Below are the code and all the weights of a small trained network. Each question names an input and a class and asks about switching units off, where a switched-off unit gives its printed mean instead of its output.

import numpy as np


def w(rows, s, z=0):
    codes = np.array(rows[::2]) - 128.0
    scale = np.full(codes.shape[1], s)
    scale[-1] = z or s
    return codes * scale


def norm(h):
    return h / np.sqrt((h * h).mean(-1, keepdims=True) + 1e-5)


def f(y):
    return y / 2 * (1 + np.tanh(0.7978845608 * (y + 0.044715 * y**3)))


def log_softmax(a):
    a = a - a.max(-1, keepdims=True)
    return a - np.log(np.exp(a).sum(-1, keepdims=True))


def net(x, mask):
    res = np.array(x, float).reshape(1, 2) / 4 @ E
    u = 0
    for l in range(3):
        y = f(norm(res) @ A[l][:, :-1].T + A[l][:, -1])
        res = res + np.where(mask[u : u + 9], y, B[l][:, -1]) @ B[l][:, :-1]
        u += 9
    return log_softmax(norm(res)[-1] @ U[:, :-1].T + U[:, -1])


A, B = {}, {}
E = w([
[176,110,98,224],'x0',
[201,45,252,100],'x1',
],0.0041)
A[0] = w([
[175,107,166,135,75],'L0N1',
[105,77,113,135,69],'L0N2',
[244,41,249,182,43],'L0N3',
[190,137,178,193,170],'L0N4',
[137,122,231,1,240],'L0N5',
[162,119,139,122,3],'L0N6',
[215,83,156,236,52],'L0N7',
[179,133,208,166,61],'L0N8',
[156,81,145,179,101],'L0N9',
],0.0098,0.0024)
B[0] = w([
[146,130,140,156,152],'L0N1',
[147,119,134,137,122],'L0N2',
[137,240,182,211,255],'L0N3',
[147,64,139,120,174],'L0N4',
[122,114,111,3,243],'L0N5',
[126,119,135,158,123],'L0N6',
[67,43,113,152,198],'L0N7',
[127,150,149,173,165],'L0N8',
[125,84,138,135,156],'L0N9',
],0.028,0.0093)
A[1] = w([
[123,172,149,160,26],'L1N1',
[147,162,194,119,4],'L1N2',
[164,252,142,161,80],'L1N3',
[168,125,138,131,92],'L1N4',
[142,125,125,162,5],'L1N5',
[159,138,164,113,38],'L1N6',
[137,99,138,198,60],'L1N7',
[157,106,139,151,7],'L1N8',
[147,146,168,215,114],'L1N9',
],0.021,0.0019)
B[1] = w([
[181,118,143,103,169],'L1N1',
[151,92,43,184,169],'L1N2',
[104,2,70,132,249],'L1N3',
[82,90,126,64,122],'L1N4',
[98,105,174,105,133],'L1N5',
[123,89,92,146,141],'L1N6',
[98,36,221,158,175],'L1N7',
[73,105,127,145,130],'L1N8',
[76,196,222,101,197],'L1N9',
],0.028,0.013)
A[2] = w([
[181,121,155,134,2],'L2N1',
[119,241,176,142,135],'L2N2',
[121,92,122,143,94],'L2N3',
[160,9,77,148,81],'L2N4',
[134,44,126,139,133],'L2N5',
[71,72,170,168,156],'L2N6',
[209,231,70,236,122],'L2N7',
[133,3,138,125,81],'L2N8',
[26,244,93,149,118],'L2N9',
],0.013,0.0029)
B[2] = w([
[129,130,126,131,116],'L2N1',
[104,149,111,176,137],'L2N2',
[146,117,118,131,154],'L2N3',
[119,99,95,157,248],'L2N4',
[133,127,100,144,210],'L2N5',
[140,137,96,61,211],'L2N6',
[254,114,167,145,130],'L2N7',
[139,134,82,171,243],'L2N8',
[135,177,120,172,133],'L2N9',
],0.036,0.012)
U = w([
[112,165,124,8,167],'0',
[92,247,106,169,99],'1',
[227,155,160,170,96],'2',
[129,55,10,176,175],'3',
[150,146,159,128,1],'4',
[58,81,253,181,150],'5',
],0.014,0.0089)

Each question gives the input, the list of numbers given to net, and the class t.
The units are the neurons (one row each of A and B). Each row of codes is followed by its name. A weight is (code - 128) times the scale printed after its matrix; where a second scale follows, it is the last column's (A, B and U).
mask holds one flag per neuron, layer by layer. A switched-off neuron (its flag False) gives its mean, the last column of its row in B, instead of its output. The means were averaged over made-up inputs and are rounded, as every weight is.
A unit's drop is (log p(t) with every unit on - log p(t) with that unit switched off) / (log p(t) with every unit on - log p(t) with every unit switched off).
The circuit of an input: a set's keep is (log p(t) with only the set's units on - log p(t) with every unit switched off) / (log p(t) with every unit on - log p(t) with every unit switched off). Starting from the 12 units with the biggest drops (on a tie, the unit counted first), units are removed one at a time, each time the one whose removal leaves the highest keep (on an exact tie, the one counted first), for as long as the keep stays at least 0.8.
units of the circuit, in order: the units of the circuit, biggest drop first
most important unit: the unit with the biggest drop
k most important neurons: the k neurons with the biggest drops, biggest first
k most important neurons of layer l: the k neurons of layer l with the biggest drops, biggest first
drop when u is switched off: that unit's drop, to one decimal
input [2,5], class 5: 2 most important neurons -> L1N9, L0N7
input [-6,3], class 0: units of the circuit, in order -> L0N5, L1N3
input [2,4], class 5: most important unit -> L1N9
input [8,-1], class 5: units of the circuit, in order -> L0N5, L1N7
input [-7,-6], class 1: 4 most important neurons of layer 0 -> L0N3, L0N8, L0N1, L0N5
input [-6,-4], class 1: 3 most important neurons of layer 0 -> L0N3, L0N4, L0N5
input [-4,2], class 0: 2 most important neurons -> L0N5, L1N3
input [-5,-2], class 0: 2 most important neurons of layer 1 -> L1N3, L1N9
input [-8,6], class 0: drop when L0N5 is switched off -> 1.1
input [-5,0], class 0: drop when L1N3 is switched off -> 0.2
input [3,5], class 5: drop when L1N9 is switched off -> 0.4
input [3,-3], class 2: drop when L0N1 is switched off -> 0.9
